Below is a small trained network, with its code and all its weights. Each question gives an input and a class and asks what happens when units are switched off, that is, made to give their printed mean instead of their output.

import numpy as np


def w(rows, s, z=0):
    codes = np.array(rows[::2]) - 128.0
    scale = np.full(codes.shape[1], s)
    scale[-1] = z or s
    return codes * scale


def f(y):
    return y / 2 * (1 + np.tanh(0.7978845608 * (y + 0.044715 * y**3)))


def log_softmax(a):
    a = a - a.max(-1, keepdims=True)
    return a - np.log(np.exp(a).sum(-1, keepdims=True))


def net(x, mask):
    res = np.array(x, float).reshape(1, 6) / 4 @ E
    y = f(res @ A[0][:, :-1].T + A[0][:, -1])
    res = res + np.where(mask, y, B[0][:, -1]) @ B[0][:, :-1]
    return log_softmax(res[-1] @ U[:, :-1].T + U[:, -1])


A, B = {}, {}
E = w([
[104,140,141,8],'x0',
[128,127,128,128],'x1',
[126,130,130,129],'x2',
[5,99,71,128],'x3',
[129,127,127,128],'x4',
[159,223,44,122],'x5',
],0.012)
A[0] = w([
[234,134,251,71,38],'N1',
[140,178,85,189,142],'N2',
[119,160,163,121,104],'N3',
[41,105,201,103,112],'N4',
[57,72,127,77,107],'N5',
[139,62,196,160,83],'N6',
[184,150,218,93,212],'N7',
[98,149,107,143,146],'N8',
[152,143,123,15,159],'N9',
[68,103,158,106,113],'N10',
[175,183,93,230,121],'N11',
[123,90,116,105,106],'N12',
[44,137,71,163,102],'N13',
[42,84,146,65,103],'N14',
[127,130,129,126,111],'N15',
[86,108,133,93,116],'N16',
[157,172,142,170,128],'N17',
[92,90,32,149,37],'N18',
[58,114,139,91,107],'N19',
[97,78,122,229,12],'N20',
[157,80,198,175,46],'N21',
[127,41,200,183,142],'N22',
[149,179,144,17,4],'N23',
[144,63,197,141,118],'N24',
[73,69,126,103,103],'N25',
[62,128,89,151,50],'N26',
[74,102,55,173,125],'N27',
[131,132,33,77,32],'N28',
[85,142,175,172,97],'N29',
[118,92,110,245,110],'N30',
[123,175,90,90,88],'N31',
[128,106,90,136,90],'N32',
[108,244,72,109,101],'N33',
[125,111,138,137,98],'N34',
[220,172,118,136,143],'N35',
[112,123,124,170,121],'N36',
[174,203,130,208,122],'N37',
[140,138,124,53,102],'N38',
],0.013,0.011)
B[0] = w([
[96,2,179,37,220],'N1',
[170,165,171,113,205],'N2',
[121,119,127,132,125],'N3',
[187,153,179,116,190],'N4',
[175,188,168,110,193],'N5',
[76,116,50,139,198],'N6',
[70,116,40,176,241],'N7',
[129,104,179,112,162],'N8',
[83,45,115,80,211],'N9',
[170,155,143,119,168],'N10',
[158,177,133,169,243],'N11',
[148,192,137,123,133],'N12',
[89,53,74,115,204],'N13',
[199,172,160,114,202],'N14',
[127,116,121,133,122],'N15',
[182,136,201,114,161],'N16',
[138,168,107,113,178],'N17',
[61,139,57,162,167],'N18',
[174,156,165,127,176],'N19',
[150,20,199,14,179],'N20',
[112,146,71,210,187],'N21',
[83,49,94,141,247],'N22',
[58,178,36,247,166],'N23',
[78,93,107,140,207],'N24',
[169,167,166,146,174],'N25',
[113,159,85,198,162],'N26',
[91,39,89,105,206],'N27',
[171,83,178,57,161],'N28',
[109,138,133,106,146],'N29',
[84,31,98,108,235],'N30',
[99,71,121,110,162],'N31',
[130,108,118,159,128],'N32',
[54,46,113,142,216],'N33',
[115,133,130,130,127],'N34',
[165,190,112,178,217],'N35',
[116,96,116,155,155],'N36',
[163,195,166,170,222],'N37',
[104,87,93,153,163],'N38',
],0.0083,0.013)
U = w([
[39,111,45,230,214],'0',
[77,27,177,34,197],'1',
[226,254,207,145,4],'2',
],0.0083,0.0016)

Each question gives the input, the list of numbers given to net, and the class t.
The units are the neurons (one row each of A and B). Each row of codes is followed by its name. A weight is (code - 128) times the scale printed after its matrix; where a second scale follows, it is the last column's (A, B and U).
mask holds one flag per neuron, in row order. A switched-off neuron (its flag False) gives its mean, the last column of its row in B, instead of its output. The means were averaged over made-up inputs and are rounded, as every weight is.
A unit's drop is (log p(t) with every unit on - log p(t) with that unit switched off) / (log p(t) with every unit on - log p(t) with every unit switched off).
The circuit of an input: a set's keep is (log p(t) with only the set's units on - log p(t) with every unit switched off) / (log p(t) with every unit on - log p(t) with every unit switched off). Starting from the 12 units with the biggest drops (on a tie, the unit counted first), units are removed one at a time, each time the one whose removal leaves the highest keep (on an exact tie, the one counted first), for as long as the keep stays at least 0.8.
units of the circuit, in order: the units of the circuit, biggest drop first
k most important neurons: the k neurons with the biggest drops, biggest first
drop of u: that unit's drop, to one decimal
input [-5,7,8,4,8,-1], class 1: units of the circuit, in order	[N20]
input [1,0,5,3,0,4], class 1: units of the circuit, in order	[N7, N23]
input [6,-2,5,0,3,4], class 0: 3 most important neurons	[N23, N1, N20]
input [0,2,-7,-3,3,-3], class 0: 2 most important neurons	[N20, N7]
input [8,6,-8,0,5,5], class 0: 2 most important neurons	[N23, N1]
input [5,2,2,-1,-3,1], class 0: 3 most important neurons	[N23, N20, N1]
input [-8,-4,6,3,-5,-2], class 1: 2 most important neurons	[N20, N7]
input [1,1,-3,5,-6,8], class 1: 2 most important neurons	[N28, N7]
input [0,5,3,-6,-2,-6], class 0: 2 most important neurons	[N7, N21]
input [-5,-1,6,1,-2,-7], class 1: 2 most important neurons	[N20, N7]
input [8,-3,-1,-6,1,1], class 0: 3 most important neurons	[N23, N7, N20]
input [6,6,2,-5,2,4], class 0: 2 most important neurons	[N23, N7]
input [0,-4,8,-5,0,-7], class 0: 2 most important neurons	[N7, N21]
input [5,8,0,5,8,6], class 1: units of the circuit, in order	[N28]
input [0,-8,7,-6,3,5], class 2: drop of N22	0.2
input [-6,3,6,1,7,-3], class 1: drop of N7	0.5
input [-2,0,7,-3,-7,-5], class 0: drop of N21	0.1
